Here is a tiny trained network, its code and every weight. The questions are about switching its units off for an input and a class, where a switched-off unit gives its printed mean instead of its output.

import numpy as np


def w(rows, s, z=0):
    codes = np.array(rows[::2]) - 128.0
    scale = np.full(codes.shape[1], s)
    scale[-1] = z or s
    return codes * scale


def norm(h):
    return h / np.sqrt((h * h).mean(-1, keepdims=True) + 1e-5)


def f(y):
    return y / 2 * (1 + np.tanh(0.7978845608 * (y + 0.044715 * y**3)))


def log_softmax(a):
    a = a - a.max(-1, keepdims=True)
    return a - np.log(np.exp(a).sum(-1, keepdims=True))


def net(x, mask):
    res = np.array(x, float).reshape(1, 3) / 4 @ E
    u = 0
    for l in range(4):
        y = f(norm(res) @ A[l][:, :-1].T + A[l][:, -1])
        res = res + np.where(mask[u : u + 6], y, B[l][:, -1]) @ B[l][:, :-1]
        u += 6
    return log_softmax(norm(res)[-1] @ U[:, :-1].T + U[:, -1])


A, B = {}, {}
E = w([
[83,192,155,178,119,49],'x0',
[183,103,86,102,1,27],'x1',
[137,164,106,9,144,109],'x2',
],0.0039)
A[0] = w([
[116,88,76,111,84,182,126],'L0N0',
[211,45,84,144,91,134,38],'L0N1',
[156,127,133,156,2,153,3],'L0N2',
[111,128,62,135,111,100,87],'L0N3',
[111,57,152,181,179,135,77],'L0N4',
[221,75,135,118,227,219,165],'L0N5',
],0.0072,0.0014)
B[0] = w([
[199,163,102,142,142,135,166],'L0N0',
[103,150,183,96,142,253,207],'L0N1',
[104,140,83,132,70,207,183],'L0N2',
[141,117,89,139,113,136,139],'L0N3',
[144,90,125,161,129,127,170],'L0N4',
[94,117,100,129,26,77,255],'L0N5',
],0.0076,0.0045)
A[1] = w([
[102,101,119,34,45,144,135],'L1N0',
[140,79,97,82,107,152,144],'L1N1',
[253,134,105,91,172,156,18],'L1N2',
[145,214,111,192,113,151,151],'L1N3',
[110,171,119,91,169,92,44],'L1N4',
[144,43,117,131,130,111,1],'L1N5',
],0.0067,0.0014)
B[1] = w([
[80,167,94,151,214,64,253],'L1N0',
[168,197,33,180,149,83,173],'L1N1',
[253,187,227,226,137,216,137],'L1N2',
[176,86,112,112,106,142,154],'L1N3',
[64,156,167,122,99,157,136],'L1N4',
[101,144,171,186,69,208,116],'L1N5',
],0.0048,0.0053)
A[2] = w([
[181,153,153,66,88,28,17],'L2N0',
[121,162,41,99,78,157,8],'L2N1',
[69,68,84,155,42,91,100],'L2N2',
[48,115,97,125,148,252,201],'L2N3',
[66,97,144,232,140,90,98],'L2N4',
[216,156,129,253,196,208,87],'L2N5',
],0.0054,0.0014)
B[2] = w([
[94,57,4,154,210,180,153],'L2N0',
[197,24,149,158,225,130,205],'L2N1',
[163,155,126,174,164,117,251],'L2N2',
[84,134,61,154,25,46,220],'L2N3',
[180,105,155,98,255,195,222],'L2N4',
[136,204,124,22,235,148,189],'L2N5',
],0.0043,0.0031)
A[3] = w([
[193,118,63,207,103,126,60],'L3N0',
[42,228,189,92,92,158,184],'L3N1',
[253,109,120,77,109,101,100],'L3N2',
[188,95,159,241,67,66,3],'L3N3',
[93,128,250,113,226,139,81],'L3N4',
[145,248,145,69,118,117,23],'L3N5',
],0.006,0.0012)
B[3] = w([
[88,112,240,122,151,139,251],'L3N0',
[187,78,123,146,23,93,191],'L3N1',
[169,196,139,132,126,159,148],'L3N2',
[111,60,154,202,150,184,195],'L3N3',
[166,96,173,3,115,120,213],'L3N4',
[138,143,177,229,127,128,173],'L3N5',
],0.0077,0.0028)
U = w([
[75,49,184,239,164,162,251],'0',
[71,163,18,141,181,14,208],'1',
[133,161,83,137,26,250,53],'2',
[228,255,107,122,199,166,57],'3',
[168,80,219,22,225,127,55],'4',
[144,114,169,69,10,43,43],'5',
],0.0095,0.0022)

Each question gives the input, the list of numbers given to net, and the class t.
The units are the neurons (one row each of A and B). Each row of codes is followed by its name. A weight is (code - 128) times the scale printed after its matrix; where a second scale follows, it is the last column's (A, B and U).
mask holds one flag per neuron, layer by layer. A switched-off neuron (its flag False) gives its mean, the last column of its row in B, instead of its output. The means were averaged over made-up inputs and are rounded, as every weight is.
A unit's drop is (log p(t) with every unit on - log p(t) with that unit switched off) / (log p(t) with every unit on - log p(t) with every unit switched off).
The circuit of an input: a set's keep is (log p(t) with only the set's units on - log p(t) with every unit switched off) / (log p(t) with every unit on - log p(t) with every unit switched off). Starting from the 12 units with the biggest drops (on a tie, the unit counted first), units are removed one at a time, each time the one whose removal leaves the highest keep (on an exact tie, the one counted first), for as long as the keep stays at least 0.8.
circuit, biggest first: the units of the circuit, biggest drop first
unit that matters most: the unit with the biggest drop
k most important neurons of layer l: the k neurons of layer l with the biggest drops, biggest first
drop of u: that unit's drop, to one decimal
input [-8,0,0], class 0: 2 most important neurons of layer 0	[L0N5; L0N0]
input [-2,-6,8], class 1: circuit, biggest first	[L0N5; L0N1]
input [0,6,-7], class 2: circuit, biggest first	[L0N2]
input [5,-1,-8], class 4: 2 most important neurons of layer 2	[L2N4; L2N5]
input [-8,0,3], class 1: circuit, biggest first	[L0N5; L1N0]
input [-7,7,1], class 3: circuit, biggest first	[L0N5; L3N2]
input [-8,-1,8], class 1: circuit, biggest first	[L0N5; L1N0]
input [3,0,8], class 5: 2 most important neurons of layer 2	[L2N4; L2N3]
input [6,7,0], class 0: circuit, biggest first	[L3N3; L0N5]
input [-8,1,3], class 3: 3 most important neurons of layer 0	[L0N0; L0N1; L0N2]
input [-2,8,-4], class 2: 3 most important neurons of layer 0	[L0N2; L0N1; L0N5]
input [-3,6,1], class 3: 2 most important neurons of layer 0	[L0N5; L0N0]
input [1,5,8], class 1: 2 most important neurons of layer 0	[L0N0; L0N1]
input [7,8,8], class 1: unit that matters most	L2N0
input [-6,0,0], class 0: 3 most important neurons of layer 2	[L2N5; L2N1; L2N2]
input [-6,3,1], class 3: 2 most important neurons of layer 2	[L2N1; L2N5]
input [-5,2,-6], class 2: 2 most important neurons of layer 0	[L0N1; L0N0]
input [-2,1,-7], class 2: 2 most important neurons of layer 3	[L3N5; L3N3]
input [2,2,8], class 1: 2 most important neurons of layer 0	[L0N1; L0N0]
input [5,-2,8], class 5: circuit, biggest first	[L3N1]
input [7,-8,-5], class 4: drop of L3N2	0.0
input [-4,-3,4], class 1: drop of L0N5	0.8
input [4,-8,1], class 5: drop of L3N1	0.2
